Here is a tiny trained network, its code and every weight. The questions are about switching its units off for an input and a class, where a switched-off unit gives its printed mean instead of its output.

import numpy as np


def w(rows, s, z=0):
    codes = np.array(rows[::2]) - 128.0
    scale = np.full(codes.shape[1], s)
    scale[-1] = z or s
    return codes * scale


def f(y):
    return np.maximum(y, 0)


def log_softmax(a):
    a = a - a.max(-1, keepdims=True)
    return a - np.log(np.exp(a).sum(-1, keepdims=True))


def net(x, mask):
    res = np.array(x, float).reshape(1, 4) / 4 @ E
    y = f(res @ A[0][:, :-1].T + A[0][:, -1])
    res = res + np.where(mask, y, B[0][:, -1]) @ B[0][:, :-1]
    return log_softmax(res[-1] @ U[:, :-1].T + U[:, -1])


A, B = {}, {}
E = w([
[130,142,152,118,139,110,128,111,127],'x0',
[120,197,185,82,24,110,227,195,66],'x1',
[168,123,157,99,102,254,145,65,87],'x2',
[224,223,156,236,178,87,184,163,201],'x3',
],0.0092)
A[0] = w([
[61,64,93,50,134,74,80,119,105,44],'n0',
[204,137,148,141,136,242,210,30,167,133],'n1',
[179,125,66,186,219,108,76,84,209,125],'n2',
[154,88,131,152,213,194,20,40,143,113],'n3',
[101,101,125,115,115,93,56,131,105,19],'n4',
[127,106,116,2,78,197,156,54,91,116],'n5',
[56,45,102,55,104,86,124,91,129,254],'n6',
],0.0099,0.0046)
B[0] = w([
[172,220,67,135,126,87,203,90,204,207],'n0',
[100,180,18,99,106,57,86,214,116,216],'n1',
[98,2,183,126,144,204,157,4,143,224],'n2',
[144,233,128,132,77,48,185,228,122,239],'n3',
[147,103,132,159,103,126,252,118,181,159],'n4',
[123,40,225,156,164,183,103,72,111,253],'n5',
[147,218,102,122,123,102,68,244,67,242],'n6',
],0.0081,0.014)
U = w([
[188,193,48,170,102,37,164,173,209,252],'0',
[172,221,88,65,29,87,80,228,41,68],'1',
[87,1,218,121,122,205,40,36,73,84],'2',
],0.0065,0.0022)

Each question gives the input, the list of numbers given to net, and the class t.
The units are the neurons (one row each of A and B). Each row of codes is followed by its name. A weight is (code - 128) times the scale printed after its matrix; where a second scale follows, it is the last column's (A, B and U).
mask holds one flag per neuron, in row order. A switched-off neuron (its flag False) gives its mean, the last column of its row in B, instead of its output. The means were averaged over made-up inputs and are rounded, as every weight is.
A unit's drop is (log p(t) with every unit on - log p(t) with that unit switched off) / (log p(t) with every unit on - log p(t) with every unit switched off).
The circuit of an input: a set's keep is (log p(t) with only the set's units on - log p(t) with every unit switched off) / (log p(t) with every unit on - log p(t) with every unit switched off). Starting from all 7 units, units are removed one at a time, each time the one whose removal leaves the highest keep (on an exact tie, the one counted first), for as long as the keep stays at least 0.8.
units of the circuit, in order: the units of the circuit, biggest drop first
most important unit: the unit with the biggest drop
k most important neurons: the k neurons with the biggest drops, biggest first
drop when u is switched off: that unit's drop, to one decimal
input [7,4,5,-8], class 2: 2 most important neurons => (n5; n3)
input [-3,-6,-4,5], class 2: most important unit => n2
input [2,-4,8,-1], class 1: 2 most important neurons => (n3; n1)
input [-4,6,8,0], class 2: 4 most important neurons => (n5; n3; n6; n0)
input [5,-5,-1,4], class 2: 3 most important neurons => (n2; n0; n6)
input [-1,1,7,8], class 1: 3 most important neurons => (n1; n0; n4)
input [-8,-4,6,-1], class 1: units of the circuit, in order => (n3; n0)
input [-6,4,8,8], class 1: 4 most important neurons => (n1; n0; n2; n4)
input [-1,0,-1,3], class 2: units of the circuit, in order => (n3; n0)
input [5,-8,3,-1], class 1: 4 most important neurons => (n3; n0; n1; n4)
input [-6,-1,3,-8], class 1: 4 most important neurons => (n6; n2; n0; n3)
input [-2,-5,3,-6], class 1: 2 most important neurons => (n6; n3)
input [-2,7,4,-1], class 2: 3 most important neurons => (n5; n3; n6)
input [-3,-5,-4,4], class 2: most important neuron => (n2)
input [3,-8,-2,-8], class 0: drop when n0 is switched off => 0.6
input [0,5,7,-8], class 2: drop when n5 is switched off => 6.3
input [8,-3,4,-5], class 1: drop when n6 is switched off => 0.1
